Rows and roughly how far along a hidden order each lies, from 0 to 10
(in the rows, 128 means zero)
[125 125 108 153 117 101 107 158  86 164 144 157  64 135 106 159 109 165
  86 122 134 128 143 148 123  28] : 4
[138 138 134 115  78 171  97 119  87 118 130 106 116 106 105 122 144 104
 174 185 164  48 166 160 133  79] : 7
[144 127 120 110  73 162  53 118  85  83 151 148 127 146  76 146 127 130
 112 178 137  83  79 150 154 158] : 7
[141 123 130 120 120 144 126 116  65 108 152 126 116 146 121  42 133 102
 174 229 142  61 128 114 152  67] : 6
[148 135 157 100 174 132 175 111  85 138 136 103 128  67 158 112 151  87
 191 149 149 105 179 116 142  89] : 1
[117 141 128 137  74 160   8 136  97 121 114 127  79 166 105  92 120 157
 112 137 149  66 160 162 125  65] : 10
[134 135 109 130 125 117 111 125 123 166 140 157  98 115 113 160 118 149
  86 120 139 130 144 160 134 108] : 5
[136 114 118 135 160  96 155 141  99 154 164 156 123 148 129 135 122 109
 145 175 121 141  94 113 151  97] : 2
[127 118 127 138 113 109 134 169  94 142 128 142 154 114 123 144 126 130
 151 115 132 107 191 146 100 101] : 0
[134 128 128 126 146 132 132 133  70 129 142 123 114 127 129  93 138  97
 174 198 153  83 168 124 138  50] : 4
